Below are the code and all the weights of a small trained network. Each question names an input and a target symbol and asks about switching units off, where a switched-off unit gives its printed mean instead of its output.

import numpy as np


def w(rows, s, z=0):
    codes = np.array(rows[::2]) - 128.0
    scale = np.full(codes.shape[1], s)
    scale[-1] = z or s
    return codes * scale


def f(y):
    return np.maximum(y, 0)


def softmax(a):
    e = np.exp(a - a.max(-1, keepdims=True))
    return e / e.sum(-1, keepdims=True)


def log_softmax(a):
    a = a - a.max(-1, keepdims=True)
    return a - np.log(np.exp(a).sum(-1, keepdims=True))


def net(x, mask):
    ids = ['αγζηλμξσφ'.index(c) for c in x.split()]
    T = len(ids)
    res = E[ids] + P[:T]
    u = 0
    for l in range(2):
        r = res
        for j in range(2):
            rows = slice(2 * j, 2 * j + 2)
            q, k, v = (r @ M[l][rows].T for M in (Q, K, V))
            z = softmax(np.where(np.tri(T) > 0, q @ k.T / 2**0.5, -1e9)) @ v
            o = O[l][rows]
            res = res + np.where(mask[u + j], z, o[:, -1]) @ o[:, :-1]
        u += 2
        y = f(res @ A[l][:, :-1].T + A[l][:, -1])
        res = res + np.where(mask[u : u + 8], y, B[l][:, -1]) @ B[l][:, :-1]
        u += 8
    return log_softmax(res[-1] @ U[:, :-1].T + U[:, -1])


Q, K, V, O, A, B = {}, {}, {}, {}, {}, {}
E = w([
[126,76,173,122,147,89,63,148,122,176,125],'α',
[145,96,152,5,146,60,74,140,160,64,128],'γ',
[93,53,140,81,151,38,133,74,205,129,59],'ζ',
[126,116,140,152,137,185,114,184,92,148,146],'η',
[146,133,194,101,102,109,84,187,182,145,129],'λ',
[83,152,133,146,116,126,89,116,123,148,96],'μ',
[190,60,107,174,76,121,152,146,158,95,102],'ξ',
[172,149,199,133,140,110,112,145,144,50,73],'σ',
[113,94,173,142,162,143,140,132,175,184,106],'φ',
],0.021)
P = w([
[193,223,57,254,202,68,149,108,138,187,184],'0',
[179,129,73,125,160,129,115,107,150,122,145],'1',
[106,117,86,115,168,148,153,128,136,113,129],'2',
[89,118,97,91,141,169,163,168,139,138,107],'3',
[59,111,105,49,128,174,150,163,90,141,98],'4',
[63,107,115,4,111,194,131,173,94,152,77],'5',
],0.0071)
Q[0] = w([
[33,184,79,215,236,148,136,136,118,114,139],'L0H1',
[85,147,169,32,159,136,64,160,155,69,119],'L0H1',
[234,102,35,63,138,200,199,118,57,30,214],'L0H2',
[139,128,209,163,193,138,155,164,74,5,73],'L0H2',
],0.014)
K[0] = w([
[172,200,127,97,146,96,59,70,64,199,69],'L0H1',
[76,207,176,38,66,193,164,184,110,172,107],'L0H1',
[74,28,226,73,75,159,122,171,36,104,3],'L0H2',
[22,181,163,87,84,249,127,137,186,152,140],'L0H2',
],0.014)
V[0] = w([
[14,106,177,46,171,197,174,182,50,149,40],'L0H1',
[111,244,223,116,22,133,82,98,203,126,161],'L0H1',
[245,58,163,155,38,81,202,223,128,107,93],'L0H2',
[104,67,6,186,62,62,38,145,2,96,14],'L0H2',
],0.0071)
O[0] = w([
[215,89,130,148,67,159,155,96,174,118,104,53],'L0H1',
[146,120,105,174,65,129,97,124,80,138,81,83],'L0H1',
[95,199,192,107,31,92,127,68,89,138,158,255],'L0H2',
[105,170,152,142,122,164,39,125,255,105,178,177],'L0H2',
],0.0067,0.0091)
A[0] = w([
[154,131,135,137,153,233,112,145,55,110,252,83],'L0N1',
[99,70,139,124,156,116,139,56,122,219,118,88],'L0N2',
[171,169,105,132,175,184,97,117,122,100,149,18],'L0N3',
[159,66,86,139,146,144,173,132,129,155,154,62],'L0N4',
[69,76,138,148,80,93,88,140,91,146,115,122],'L0N5',
[19,78,158,103,152,186,90,150,98,184,125,96],'L0N6',
[218,77,91,163,174,173,195,121,72,55,135,6],'L0N7',
[236,88,1,203,73,120,179,72,130,76,196,96],'L0N8',
],0.009,0.0022)
B[0] = w([
[243,119,151,106,200,168,220,97,168,117,213,155],'L0N1',
[105,214,157,146,133,189,115,120,79,157,136,240],'L0N2',
[89,137,133,119,149,153,150,165,106,84,161,139],'L0N3',
[76,164,170,136,107,130,79,135,71,104,117,148],'L0N4',
[155,110,102,122,147,179,174,151,164,166,143,253],'L0N5',
[178,124,138,72,70,108,81,102,185,133,69,242],'L0N6',
[161,131,2,81,65,112,106,44,195,184,112,144],'L0N7',
[65,153,222,67,53,146,102,64,119,103,233,140],'L0N8',
],0.0092,0.0047)
Q[1] = w([
[167,214,185,137,126,122,136,102,148,151,107],'L1H1',
[196,114,115,136,85,129,160,89,112,4,193],'L1H1',
[164,79,78,103,134,120,178,160,129,20,115],'L1H2',
[55,126,134,115,173,115,132,193,131,224,43],'L1H2',
],0.021)
K[1] = w([
[166,149,146,206,138,119,197,173,139,127,168],'L1H1',
[102,60,185,72,51,253,171,166,158,98,82],'L1H1',
[170,112,188,44,104,213,91,99,122,69,57],'L1H2',
[165,224,145,152,250,28,75,94,85,167,169],'L1H2',
],0.017)
V[1] = w([
[125,207,57,211,46,162,198,170,180,107,79],'L1H1',
[214,59,137,143,52,125,52,234,83,187,249],'L1H1',
[108,106,185,123,147,242,167,105,150,226,187],'L1H2',
[105,87,30,78,125,55,222,173,151,90,191],'L1H2',
],0.011)
O[1] = w([
[79,133,126,175,100,168,107,192,99,91,149,5],'L1H1',
[99,254,74,105,128,136,159,171,121,106,150,102],'L1H1',
[94,146,133,208,118,68,142,141,132,143,76,73],'L1H2',
[134,79,144,43,117,21,70,115,163,110,129,66],'L1H2',
],0.009,0.0032)
A[1] = w([
[170,176,232,93,115,115,143,115,116,46,132,192],'L1N1',
[83,158,154,167,112,147,129,146,139,108,148,83],'L1N2',
[148,156,145,113,140,89,136,167,143,2,133,92],'L1N3',
[76,132,83,85,135,116,154,187,2,109,117,8],'L1N4',
[105,81,72,159,162,175,104,187,183,84,100,38],'L1N5',
[97,72,105,102,140,234,153,134,103,152,231,26],'L1N6',
[82,113,127,163,85,66,126,166,83,139,61,11],'L1N7',
[133,75,113,194,113,98,71,61,131,125,159,7],'L1N8',
],0.011,0.0021)
B[1] = w([
[124,99,73,238,127,124,124,128,94,129,139,252],'L1N1',
[149,60,137,78,142,107,92,93,141,149,103,195],'L1N2',
[102,155,148,115,92,164,146,106,150,169,114,198],'L1N3',
[142,117,110,137,84,111,96,244,68,160,117,142],'L1N4',
[83,110,100,102,194,148,121,181,104,132,166,159],'L1N5',
[116,194,189,89,167,89,148,119,127,79,138,178],'L1N6',
[144,119,148,111,154,105,104,59,136,35,146,160],'L1N7',
[113,109,152,98,95,124,178,211,148,147,94,170],'L1N8',
],0.011,0.013)
U = w([
[201,240,126,163,187,168,167,71,224,179,124,152],'α',
[176,118,96,53,171,120,117,5,80,152,159,131],'γ',
[115,120,210,117,142,123,159,70,99,197,130,35],'ζ',
[120,185,167,129,174,75,70,70,144,70,79,35],'η',
[116,178,143,86,140,105,120,98,42,149,111,115],'λ',
[81,137,123,103,228,180,67,106,156,107,139,146],'μ',
[6,165,187,145,38,139,78,2,140,187,237,254],'ξ',
[118,193,236,50,145,146,155,26,73,137,187,42],'σ',
[144,133,183,198,185,148,118,7,24,117,119,125],'φ',
],0.0034,0.0025)

Each question gives the input, a string of symbols that net reads in full, and the target symbol t.
The units are the heads (2 rows each of Q, K, V and O) and the neurons (one row each of A and B). Each row of codes is followed by its name. A weight is (code - 128) times the scale printed after its matrix; where a second scale follows, it is the last column's (O, A, B and U).
mask holds one flag per unit, layer by layer, with each layer's heads first. A switched-off unit (its flag False) gives its mean, the last column of its rows in O or B, instead of its output. The means were averaged over made-up inputs and are rounded, as every weight is.
A unit's drop is (log p(t) with every unit on - log p(t) with that unit switched off) / (log p(t) with every unit on - log p(t) with every unit switched off).
unit that matters most: the unit with the biggest drop
k most important neurons of layer l: the k neurons of layer l with the biggest drops, biggest first
heads that matter: for each layer, one digit per head in row order, 1 if its drop is at least 0.15 and else 0, layers parted by /
drop when u is switched off: that unit's drop, to one decimal
input σ ξ ξ γ μ ξ, target γ: unit that matters most -> L0H1
input ζ ζ μ, target ζ: heads that matter -> 00 / 10
input ξ ζ α φ ξ, target ζ: heads that matter -> 10 / 10
input ξ ξ η λ ξ, target η: heads that matter -> 10 / 01
input α α ζ σ ξ λ, target α: heads that matter -> 00 / 11
input φ α σ, target γ: heads that matter -> 01 / 01
input ξ σ ζ ξ, target σ: heads that matter -> 10 / 01
input ξ η ζ ξ γ σ, target α: heads that matter -> 10 / 10
input γ ξ ζ ξ ξ μ, target γ: heads that matter -> 01 / 11
input α ξ φ ξ ξ α, target α: heads that matter -> 00 / 11
input ζ ξ ξ σ, target φ: heads that matter -> 10 / 00
input ξ φ ξ, target φ: 2 most important neurons of layer 0 -> (L0N6, L0N2)
input λ ζ ζ, target λ: heads that matter -> 11 / 10
input ζ ξ ζ γ ξ, target ζ: 2 most important neurons of layer 0 -> (L0N6, L0N1)
input η φ λ ξ ξ μ, target η: unit that matters most -> L1H2
input σ ξ σ α, target σ: 2 most important neurons of layer 1 -> (L1N6, L1N1)
input φ γ ζ, target φ: 2 most important neurons of layer 0 -> (L0N2, L0N4)
input ξ ξ ξ φ ξ, target φ: 2 most important neurons of layer 0 -> (L0N2, L0N6)
input σ μ ζ, target σ: 2 most important neurons of layer 0 -> (L0N5, L0N2)
input ξ μ σ, target μ: unit that matters most -> L0H2
input μ ζ ζ, target μ: drop when L1N5 is switched off -> 0.4
input η α η, target α: drop when L1H1 is switched off -> 0.2
